Two labels a row
[ 20.1 -11.5 -15.2  -8.6  65.3 -65.3 -11.2  -9.9   8.1  32.1  11.9 -11.5
   8.4 -25.7   7.8   7.0 -23.5 -19.8  36.6  30.0  -3.4   1.8   3.3  45.3
  28.8 -10.3   2.1   4.2  -7.2 -25.5 -14.4   9.6  16.8 -19.9   3.9   6.9
  17.7  23.6   8.6   0.5   9.7  -7.7  -1.2  -1.9  -3.4   8.6  -8.7   8.9
   8.1  -7.8   9.1  -5.9   2.9 -15.9   3.9  -4.3  -3.4  30.9  -5.3  21.9
  -4.7  13.5  19.5  63.4   9.4   2.2   3.0  -1.2 -27.5  18.6   5.2  10.3
 -31.2  -1.6  18.8 -38.4 -40.8 -17.2  14.0 -41.5] : gar & nege
[-11.5 -14.5 -10.2  -6.8  48.8  -2.1 -16.1 -26.3   7.3   1.4  21.7  -1.0
  -3.8 -31.5   6.1  -9.1 -22.1  -2.7  39.1  35.2  -7.8 -20.1  -0.9 -23.4
  24.9   4.2 -19.0  -5.1 -24.4  -8.8 -44.7  26.6  15.8 -22.5 -12.6  16.0
  -3.1  20.1 -14.6   0.3  -8.2 -10.7  -6.0  12.9  15.8  22.1 -12.4  14.1
  12.1 -20.1  -0.4   1.9  -4.8  -8.3   9.2  -4.7  17.1   9.9   1.1  20.5
   5.4  12.1  46.5  27.7  24.7 -16.9 -10.4   9.7 -22.4 -27.1  20.8  -1.3
 -15.6 -22.8  23.2   5.5 -47.0   2.8  24.5 -25.3] : gar & gav
[-25.6 -21.3  -9.3  -2.1  48.7  -1.2  18.1  -0.2  -0.2   5.9  12.3 -10.8
 -11.4 -19.0  -2.7  13.1   2.9   1.4  25.4  20.4  -2.3   5.8  -5.9   7.8
  21.4   3.0  10.1   4.5  -3.0  -5.7  -9.1   7.3 -10.2 -15.2   2.9  -8.1
  28.5  13.8   9.5   3.2 -17.1 -13.2   8.2   7.8  12.2  11.5   9.6 -15.4
  28.2   1.6   9.7  -4.6  13.3  -2.2   5.2   0.6  62.4  26.0  -2.3   6.2
   4.0   3.5  11.9  38.6  -3.5 -18.4  -0.1   3.9 -10.8  19.8  11.7   6.6
 -34.5   5.5  14.3 -20.9 -29.3  -9.6  17.1 -27.1] : gar & nege
[ 10.6  -7.0  -1.8  -0.4  36.4 -13.9  15.8   6.4  -0.6  25.1   6.3 -19.0
   2.4 -13.4   0.9   5.9  -6.8  -6.5  -4.3   2.2  16.8 -11.2   0.2   6.7
  21.6 -13.5  12.8   0.9   1.0  -1.0  -0.3 -32.2  13.4 -24.7  10.0   2.0
  22.2  -8.5  19.1   3.8 -22.2  20.2  12.9  16.6   5.4  26.0  -5.2 -23.9
  -6.1 -18.3  28.5   2.6 -11.4   7.7  13.0 -26.0  -2.9  -3.3 -12.6   7.1
 -11.6  12.5  23.0  36.0  -1.5  -8.9  -2.3  25.0  -0.9  13.2  -2.3   9.4
 -20.8 -17.2   9.4 -18.7  -7.4 -21.2  22.6 -24.2] : Bot & gop
[ 12.9  -3.6   5.1  -1.7  19.4  10.6   1.6   7.9   8.2   2.3   4.8  -5.1
  -4.6   0.2 -17.6  26.2  -4.6  -7.8 -11.3  13.7  -7.6   7.1 -15.3   7.0
  12.9  -7.7   2.1   1.3   4.8   1.1 -10.2 -11.5   2.6  -1.9  12.1 -15.8
  22.8  11.5   2.9   9.3  -1.9   1.9   3.6   2.5 -11.7  13.9  -2.9  -7.5
  -4.3  -8.7   5.4 -12.2 -14.9   0.3  -1.1   5.3  20.2 -15.4 -14.2   2.8
  -4.4  -3.9  24.8  31.6  -8.5  -8.7  -5.5  10.4 -25.0  22.1   3.3   8.0
  -1.7  10.3  -6.9 -19.0   6.6 -13.8   5.1  -9.7] : Bot & vake
[  1.0  -0.2 -13.2   3.9  32.2  -5.2  24.3   3.8   3.8  23.1   8.6 -10.8
   9.1 -10.8 -13.6  -7.1  -1.0   5.1 -14.8   8.7   9.1  -1.5  12.1  15.4
  10.1 -10.7  13.2   1.9  10.9   8.5  19.8  -4.2  10.2 -23.9   4.3 -21.8
  24.3  10.3  26.4   0.0 -22.8  -7.4   6.1  19.4   5.3  17.5 -17.8 -15.2
  -7.2  -8.2  20.1 -13.5 -15.0  -5.9  -2.9   7.0  -2.0  -3.3 -16.1  -2.6
   0.7  -0.4  11.0  21.0  -1.3 -34.0 -10.3  19.8 -13.5  13.5  -4.7  13.5
 -14.7  -6.4  -4.9 -10.4 -12.2 -18.9  15.1 -28.6] : Bot & gop
[ -5.8  17.4  27.6   5.4  37.2  -9.3  28.6   6.3  -4.3  15.8   4.8  -0.8
   7.4 -22.9  -3.6  -1.6  -5.5  -6.6  -2.9  17.1  -1.4   0.1 -38.2  14.3
  20.4  -4.9  27.8  -1.5  10.2   6.5   8.3 -20.5  -5.0 -21.0   2.1  -8.8
  17.9  35.7  15.3   4.2 -21.6  21.7  12.4  19.7  -2.0  19.0  -5.3 -21.2
  -9.5 -22.5  21.7  -0.6   5.1  16.4  -2.4   3.0  16.3 -14.8 -14.8  10.2
  -5.4  14.4  18.3  27.0  -2.7 -12.0   2.3  15.1 -12.5  13.8   2.6   0.1
 -11.8   2.1   5.8  -1.8 -23.0 -22.7  24.0  -6.1] : Bot & gop
[  8.5   5.6 -14.6  -2.2  27.1  -2.1 -15.3 -25.3  -0.7  12.5  -2.8  -4.9
  -3.8  -4.5 -11.8  -1.7  -0.7  10.0   4.8  19.6  15.7   8.2 -12.7  18.8
  11.1   1.0 -10.5  -4.5  18.2   5.9 -11.0  -3.5  12.0 -20.8   8.1  12.8
   6.3  -9.3   4.8 -19.8 -15.3 -13.7  -7.5  16.0 -10.8  -2.0  40.8  -9.0
  12.2 -16.1  42.8  -8.0 -20.3  13.2  -7.3 -26.4  -4.0  -8.3  -2.3  10.2
  -7.7  -4.2  12.4   9.5  11.0  -3.0  11.8  13.5  -4.1  -6.6 -12.8  31.5
 -14.0  -8.5  -3.9 -17.7  -4.2  -7.7  23.7  20.1] : zuva & gav
[ -9.1  -3.1   6.7   9.4  56.0  17.1  26.9  15.2  -0.8  24.2   1.1  -9.5
  -6.7  -8.3 -10.0  -5.7  -1.6  -4.1   0.2  13.9   3.8   7.8   0.1 -29.1
  20.5  -2.0  -4.7   6.5   7.8   4.6 -14.8  -2.0  -4.2 -51.2  -3.5 -21.5
  24.0   8.4  25.6  -3.8 -36.3  -1.0   4.0  36.5   0.3  26.1  -9.8 -34.6
   8.7 -18.4  37.8   0.7 -27.3  14.9 -11.6  -2.1   3.9   6.1 -19.8  56.7
  -5.1   5.2   4.8  29.8  -6.0 -12.6  -9.4  21.4 -12.6  14.9   5.3   7.5
 -12.9   1.9  13.0 -28.7  -2.4 -25.5  30.8 -28.9] : Bot & vake
[ -3.3 -12.4  -4.0  -5.6  65.3 -10.5  16.2  10.5   9.4  25.2   5.1 -19.7
  -1.6 -17.5 -33.7  12.7   3.0 -11.8  28.6  30.6  11.1  -0.3  -4.1  20.3
  26.4   2.1  11.5  15.1  -6.9  -0.8   6.0   7.8   0.6 -12.4   0.1   2.9
  23.7  12.0  14.8 -17.4 -23.6  -9.7   6.5   7.0  -1.4  23.3   0.1 -36.6
   4.7 -12.4  18.8   5.5 -10.0 -15.5  -2.6  -4.7  -1.6  27.1   3.4   7.1
 -23.4   8.8  13.6  57.6   6.7 -19.3  -7.8   1.8  -3.7  25.0  -6.1   8.6
 -24.2  -2.7  21.3 -51.0  -7.9 -17.2   2.3 -39.6] : gar & gop
[ -4.7 -10.2 -14.0  -5.7  65.3 -12.1  25.8  -0.1 -13.2   7.9   5.3  -7.7
   3.3 -20.0   4.0  16.6   8.4  -1.1  23.4  35.0  -0.2  10.2 -11.3   1.5
  49.9  -4.3  16.4  12.0  -3.1   5.4   2.6   8.7  -6.2 -14.1  -5.6  -1.8
  20.5   8.6   0.5 -14.9 -32.2  -4.3   8.3  25.0   5.3  16.8  -0.7 -14.6
   8.1  -2.3   9.9   2.5 -14.5   4.1   4.5  -8.2  -4.5   1.1  -9.9   8.1
  -5.0  13.3  17.3  36.6  10.9 -15.1  12.1   9.3 -10.9  11.0  10.9   4.8
 -31.3 -14.0  27.0 -27.1 -32.1 -15.2  24.7 -22.3] : gar & nege
[  8.1   5.5  -3.8   3.2  17.8 -13.8  19.6  -5.6 -10.1  25.8  -0.1  16.9
 -11.8 -20.0  -8.3 -17.3  -7.9 -13.0 -18.6  32.2  12.7  -2.7 -15.7  17.6
   0.0  -3.3   7.7 -24.1  19.8   1.1   7.5  -4.1   8.8 -28.1   4.0  -8.6
   4.8  15.3   8.8 -11.9 -22.6  25.3   6.7  -5.7   4.5   4.3   1.9  12.6
  -5.9 -14.9  15.0  -7.1 -24.4   3.2  -7.0   6.7  10.9 -21.0 -30.4  19.6
  10.5  -3.3  13.2   0.7   8.8  -4.8  -4.4   0.8 -21.7 -11.8  26.2   9.4
 -15.8  31.3  -5.6  18.9 -12.0  -4.7  38.8  -6.3] : Bot & vake
[  3.3  -3.1   4.6  -9.7  42.0   1.9   3.4  -6.2   5.9   1.8   7.8  -4.7
 -24.2  -4.5  -2.7  26.3 -11.5  -0.9  10.5  14.6   7.5  -6.4 -11.1 -15.6
  15.2  11.3   8.3   8.8  -1.2  -4.1 -15.0  17.3   4.4  -5.9   6.7  -6.9
  16.7  -4.8  -3.7  19.2 -13.1  17.0   8.3  11.2  -7.1   7.8  -3.0 -19.5
   7.1 -12.7   3.4  -4.5 -16.4   3.2  -0.2 -15.3   7.0  19.0  -5.3   8.0
  -1.9  -8.7   8.1  28.9  -3.6  -3.9   6.0   1.6  -8.9  -7.5  19.9   5.3
 -32.5   2.1  13.0 -34.7   2.3  -5.4   5.4 -10.7] : gar & gav
[  1.3   4.0 -20.9  -4.3  -5.3   8.2  -1.3  -6.9  10.0   8.9  -1.1  -0.7
 -12.0   1.3 -19.1   7.5 -18.7  -4.8  -7.4  31.1   9.6 -10.0 -15.2 -21.1
 -21.1   5.6 -12.1  -6.6  11.0   2.2 -42.8  -2.9   2.3  -8.3   0.0 -16.3
  18.8  -2.6  13.1  -1.4 -35.9   2.0   3.5  11.7  -1.9  -2.7  -2.0 -11.3
  13.2 -22.4  13.9  -7.7 -29.4  14.5  -9.4  -9.7   7.7 -14.5  -8.6   4.9
  -2.0  -0.4  20.8  -4.4 -24.1  -3.5  -2.0  14.2 -17.2 -11.2   3.8  25.5
 -19.6  32.9  13.1   1.3   4.5   0.8  14.4  -7.6] : Bot & gav
[  1.2 -14.4 -19.0  -4.3  58.8  13.4  10.4   4.7   1.2  -5.9   6.4 -22.8
 -15.5 -12.9   1.0  12.0 -13.3   7.5  26.2  -3.4  -5.5   2.0  -2.0   9.4
  32.7  -0.3   4.9  14.6 -13.0   2.4  -0.2  11.2   2.7   8.7  -6.0  10.9
  24.7   5.7   4.5   1.2  11.4  -9.2  -2.0  -5.5  -6.4  22.5   3.8 -12.8
   3.4   2.3  -7.4  -3.1  -6.1  -7.1   0.8   8.9 -11.4  31.8   5.8   3.2
 -11.0   2.4  -5.0  33.1  11.7 -20.1 -12.4   5.1   0.1  22.8  10.5   1.2
 -12.2  -2.8  24.8 -33.0 -15.2 -16.1  -6.2 -25.0] : gar & nege
[ -7.2  -2.3  -5.5 -10.5  32.1  -8.4  18.5   7.8  -7.7  -4.4  13.2   8.2
 -37.2   0.1  -4.0  15.5  -1.8  -5.6  12.8  18.1  -2.2  11.7  -5.2  -6.6
  13.9   0.5  11.6   1.7  -1.4   3.3   6.5  -0.9  -4.4  -7.4   2.8  -3.4
  14.3  -5.3   9.9   7.2 -20.1  -9.4  -4.4  28.9  -3.1   5.4  10.2 -23.1
  -2.5  18.8  11.5  -2.7 -13.7  -2.8   1.1   6.3  12.4  -1.4   0.3   7.5
  -3.8  -1.5   9.1  22.7   4.6   2.3   2.0   1.0  -1.0   4.2   3.8   1.7
  -5.2   2.8  15.2 -12.1 -10.2   7.8  12.2  -8.6] : gar & nege
[  9.8   5.4  -3.4  -1.5  24.4  -0.7  19.7 -12.7   7.3  18.7  -7.7 -18.7
  -3.7  -1.6 -17.2  12.3   5.5   4.9 -13.6  -8.0  -2.6   1.2 -10.4   1.8
 -23.9  -2.3  10.2   3.7   5.3   9.9  22.0  -5.5   7.6 -17.2   3.8 -17.6
  22.5  19.6  25.2   6.7 -12.1   8.9   9.9   4.2  -7.0  16.3 -11.8 -35.1
  -8.3 -13.9  21.5  -9.5 -10.6 -11.8   1.3   5.5   1.8  -1.4 -16.2   0.9
 -15.2  -1.7   2.5  23.0  -5.4 -19.0   3.6  37.6  -7.9  65.3 -17.7   9.3
 -18.2  -5.3  13.7 -28.4  -2.0 -15.2   7.8 -35.0] : Bot & roto
[ -5.4 -21.1  -8.8  -6.7  59.6  -6.5  15.9  -4.0 -18.1  -8.4  -1.1 -21.0
 -27.4 -16.3  -1.7  -9.8  -9.1  -8.9  26.1   8.1   1.4   7.5   8.5   5.6
  19.6  -5.8   7.7   6.7 -11.5   6.1  18.5  10.7   2.1 -15.5  10.8   5.6
  13.5   8.9  11.7   0.0  -0.4  -5.5  -2.0  12.2 -10.8  20.3  -5.9 -18.7
  -1.3  -3.9   9.3   1.2  -8.0 -25.6   3.4   8.2   1.9  10.6  -2.2  13.7
   0.8  -0.5  -0.4  39.4   0.6 -18.0  -7.0  12.7  -7.1  22.5  -3.7  16.9
 -28.4  -0.8  33.0 -36.5 -29.7 -10.6   9.0 -16.3] : gar & roto
[-12.7   3.9  -2.7  -1.6  35.8   0.9  18.8 -13.6  -1.6  -0.3   5.3  -4.0
 -21.3  -7.3 -11.2  33.4  -2.5 -24.3  14.5   8.1   8.9   1.1  -6.8 -13.7
  12.9   2.8   5.1   4.5  -1.2  -6.7 -15.5  -2.0   7.7   7.1  -4.3   6.3
  -4.1  -8.8  17.4   7.7 -12.7 -22.4  -6.9  20.7   2.3  10.4  -4.0 -12.2
   3.8   4.3 -10.1  -8.8  -7.1  14.1  -5.9   4.5  63.9  12.9  17.8  11.1
  -9.7   0.5   4.3  26.8   8.0   0.2  -5.0  -5.3  10.4   2.7   6.1  -2.6
 -13.7   5.4 -13.3 -20.1  -1.7   9.3  11.8 -16.8] : gar & vake
